Below are the code and all the weights of a small trained network. Each question names an input and a target symbol and asks about switching units off, where a switched-off unit gives its printed mean instead of its output.

import numpy as np


def w(rows, s, z=0):
    codes = np.array(rows[::2]) - 128.0
    scale = np.full(codes.shape[1], s)
    scale[-1] = z or s
    return codes * scale


def norm(h):
    return h / np.sqrt((h * h).mean(-1, keepdims=True) + 1e-5)


def f(y):
    return np.maximum(y, 0)


def softmax(a):
    e = np.exp(a - a.max(-1, keepdims=True))
    return e / e.sum(-1, keepdims=True)


def log_softmax(a):
    a = a - a.max(-1, keepdims=True)
    return a - np.log(np.exp(a).sum(-1, keepdims=True))


def net(x, mask):
    ids = ['ΓΘΨαεζλμξφω'.index(c) for c in x.split()]
    T = len(ids)
    res = E[ids] + P[:T]
    u = 0
    for l in range(3):
        q, k, v = (norm(res) @ M[l].T for M in (Q, K, V))
        z = softmax(np.where(np.tri(T) > 0, q @ k.T / 2**0.5, -1e9)) @ v
        res = res + np.where(mask[u], z, O[l][:, -1]) @ O[l][:, :-1]
        u += 1
        y = f(norm(res) @ A[l][:, :-1].T + A[l][:, -1])
        res = res + np.where(mask[u : u + 8], y, B[l][:, -1]) @ B[l][:, :-1]
        u += 8
    return log_softmax(norm(res)[-1] @ U[:, :-1].T + U[:, -1])


Q, K, V, O, A, B = {}, {}, {}, {}, {}, {}
E = w([
[120,78,122,182],'Γ',
[103,62,149,169],'Θ',
[140,84,125,192],'Ψ',
[95,53,127,169],'α',
[138,107,197,154],'ε',
[65,68,211,125],'ζ',
[69,82,5,69],'λ',
[98,152,126,83],'μ',
[188,167,127,197],'ξ',
[179,204,237,125],'φ',
[102,158,123,91],'ω',
],0.016)
P = w([
[253,89,19,91],'0',
[218,104,237,92],'1',
[104,138,193,102],'2',
[229,39,113,154],'3',
[159,101,69,227],'4',
[72,183,174,138],'5',
[225,55,114,183],'6',
[74,87,114,250],'7',
[48,226,163,186],'8',
[218,70,110,201],'9',
],0.0065)
Q[0] = w([
[70,73,164,250],'0.h1',
[238,130,159,28],'0.h1',
],0.015)
K[0] = w([
[44,212,143,204],'0.h1',
[254,79,47,18],'0.h1',
],0.0083)
V[0] = w([
[252,153,250,185],'0.h1',
[145,2,39,138],'0.h1',
],0.0062)
O[0] = w([
[123,155,20,82,197],'0.h1',
[114,190,131,246,255],'0.h1',
],0.011,0.0036)
A[0] = w([
[179,11,130,136,98],'0.n1',
[187,98,139,226,173],'0.n2',
[14,73,233,91,135],'0.n3',
[213,107,85,64,76],'0.n4',
[48,122,199,13,9],'0.n5',
[16,43,159,145,97],'0.n6',
[39,119,108,163,141],'0.n7',
[2,99,53,78,3],'0.n8',
],0.0082,0.0028)
B[0] = w([
[158,70,100,228,175],'0.n1',
[72,221,108,78,254],'0.n2',
[49,120,97,143,165],'0.n3',
[177,111,83,73,140],'0.n4',
[143,123,83,39,137],'0.n5',
[223,121,9,94,182],'0.n6',
[75,168,166,111,189],'0.n7',
[138,254,146,101,152],'0.n8',
],0.0084,0.0086)
Q[1] = w([
[35,58,57,35],'1.h1',
[159,119,255,56],'1.h1',
],0.0088)
K[1] = w([
[77,127,140,88],'1.h1',
[204,79,248,130],'1.h1',
],0.013)
V[1] = w([
[2,172,28,93],'1.h1',
[79,183,131,18],'1.h1',
],0.0041)
O[1] = w([
[128,255,72,144,254],'1.h1',
[140,237,189,199,135],'1.h1',
],0.0094,0.006)
A[1] = w([
[220,25,142,173,4],'1.n1',
[196,176,173,121,106],'1.n2',
[174,153,158,38,162],'1.n3',
[102,136,174,176,140],'1.n4',
[131,119,108,172,133],'1.n5',
[90,182,60,121,168],'1.n6',
[137,9,59,172,198],'1.n7',
[131,116,230,130,154],'1.n8',
],0.013,0.003)
B[1] = w([
[56,179,115,28,134],'1.n1',
[154,57,92,135,139],'1.n2',
[99,125,241,168,134],'1.n3',
[127,103,182,45,147],'1.n4',
[164,151,176,165,160],'1.n5',
[160,149,179,152,248],'1.n6',
[146,163,247,133,158],'1.n7',
[119,61,67,187,132],'1.n8',
],0.011,0.015)
Q[2] = w([
[146,196,243,254],'2.h1',
[20,241,83,164],'2.h1',
],0.0077)
K[2] = w([
[37,223,11,164],'2.h1',
[25,249,255,92],'2.h1',
],0.0094)
V[2] = w([
[124,208,71,93],'2.h1',
[123,1,194,201],'2.h1',
],0.0085)
O[2] = w([
[183,55,1,202,211],'2.h1',
[219,227,100,247,2],'2.h1',
],0.0071,0.0089)
A[2] = w([
[232,124,17,111,80],'2.n1',
[254,81,127,97,170],'2.n2',
[226,165,214,58,2],'2.n3',
[76,184,74,101,138],'2.n4',
[171,147,91,202,129],'2.n5',
[143,51,139,174,121],'2.n6',
[248,85,76,194,159],'2.n7',
[194,182,120,201,174],'2.n8',
],0.0083,0.0025)
B[2] = w([
[32,129,134,11,155],'2.n1',
[108,70,139,115,155],'2.n2',
[118,98,61,107,159],'2.n3',
[174,78,142,116,191],'2.n4',
[104,97,150,101,210],'2.n5',
[127,120,34,145,145],'2.n6',
[253,184,157,110,193],'2.n7',
[81,63,92,90,255],'2.n8',
],0.011,0.0079)
U = w([
[82,120,118,158,24],'Γ',
[91,170,145,161,214],'Θ',
[180,202,83,163,240],'Ψ',
[172,172,208,160,253],'α',
[134,77,136,74,23],'ε',
[101,45,139,133,64],'ζ',
[144,85,6,128,87],'λ',
[136,138,232,98,178],'μ',
[167,114,134,62,110],'ξ',
[143,90,137,103,172],'φ',
[138,124,193,68,59],'ω',
],0.018,0.0037)

Each question gives the input, a string of symbols that net reads in full, and the target symbol t.
The units are the heads (2 rows each of Q, K, V and O) and the neurons (one row each of A and B). Each row of codes is followed by its name. A weight is (code - 128) times the scale printed after its matrix; where a second scale follows, it is the last column's (O, A, B and U).
mask holds one flag per unit, layer by layer, with each layer's heads first. A switched-off unit (its flag False) gives its mean, the last column of its rows in O or B, instead of its output. The means were averaged over made-up inputs and are rounded, as every weight is.
A unit's drop is (log p(t) with every unit on - log p(t) with that unit switched off) / (log p(t) with every unit on - log p(t) with every unit switched off).
The circuit of an input: a set's keep is (log p(t) with only the set's units on - log p(t) with every unit switched off) / (log p(t) with every unit on - log p(t) with every unit switched off). Starting from the 12 units with the biggest drops (on a tie, the unit counted first), units are removed one at a time, each time the one whose removal leaves the highest keep (on an exact tie, the one counted first), for as long as the keep stays at least 0.8.
circuit, biggest first: the units of the circuit, biggest drop first
unit that matters most: the unit with the biggest drop
top k neurons: the k neurons with the biggest drops, biggest first
top k neurons in layer l: the k neurons of layer l with the biggest drops, biggest first
input Θ Ψ Ψ Ψ Ψ Ψ Ψ Ψ, target λ: top 4 neurons : 1.n7, 0.n2, 2.n8, 0.n1
input ξ Ψ λ, target Ψ: top 3 neurons in layer 2 : 2.n8, 2.n5, 2.n1
input α ξ Ψ Θ μ, target λ: circuit, biggest first : 1.n7
input ξ Γ Ψ Ψ, target Ψ: top 2 neurons in layer 0 : 0.n6, 0.n1
input λ Ψ α Ψ μ φ, target ζ: top 2 neurons : 1.n8, 1.n2
input Ψ α α Ψ μ, target Θ: top 4 neurons : 2.n7, 2.n5, 1.n7, 0.n2
input ε φ Θ, target λ: top 3 neurons : 0.n6, 0.n3, 0.n7
input Ψ Ψ ε ω α ω λ Θ, target μ: circuit, biggest first : 1.n7, 0.h1
input μ Ψ Ψ Ψ Θ, target λ: top 3 neurons : 1.n7, 0.n2, 0.n1
input ξ φ Ψ, target Θ: circuit, biggest first : 0.n6, 1.h1, 0.h1
input α α Ψ Γ, target α: top 3 neurons in layer 2 : 2.n7, 2.n3, 2.n5
input λ Ψ ω λ ω, target μ: top 3 neurons in layer 0 : 0.n8, 0.n1, 0.n6
input Ψ α Ψ μ, target μ: top 2 neurons : 0.n6, 2.n8
input μ Ψ α Ψ ω, target Θ: top 3 neurons : 2.n7, 2.n5, 1.n7
input α α Ψ α Ψ ξ α α α Ψ, target α: circuit, biggest first : 0.n1, 1.n7
input φ Ψ α Ψ Ψ φ Ψ Θ Γ α, target α: circuit, biggest first : 1.n7, 0.n1
input λ α Ψ Ψ ξ ζ Ψ α α Θ, target α: unit that matters most : 0.n1
input Θ α ω λ Ψ α λ ξ, target Θ: top 2 neurons in layer 0 : 0.n2, 0.n6
input Ψ λ α α λ α Ψ α, target Θ: circuit, biggest first : 0.h1, 2.n4, 0.n2
input ε Ψ ξ ξ α ξ Ψ ε μ α, target μ: top 4 neurons : 1.n7, 1.n1, 2.n8, 0.n2
input μ α ε Ψ Ψ Ψ μ Γ, target λ: circuit, biggest first : 0.n6
input α Ψ α, target Θ: top 2 neurons in layer 1 : 1.n6, 1.n2
input α μ Ψ μ Ψ Ψ λ μ, target λ: top 4 neurons in layer 1 : 1.n7, 1.n4, 1.n1, 1.n3
input λ λ Ψ Ψ Ψ Θ Ψ α ξ α, target ξ: circuit, biggest first : 0.h1, 2.n7
input Θ μ Θ Γ Ψ Ψ λ ξ, target λ: top 2 neurons : 1.n7, 2.n8
input Ψ Ψ Ψ μ α ξ α, target ξ: top 2 neurons : 2.n7, 0.n8
input μ φ Γ Ψ ξ, target ξ: unit that matters most : 2.n1
input Ψ ξ Ψ μ Ψ Ψ Ψ, target Ψ: top 2 neurons : 2.n7, 0.n6
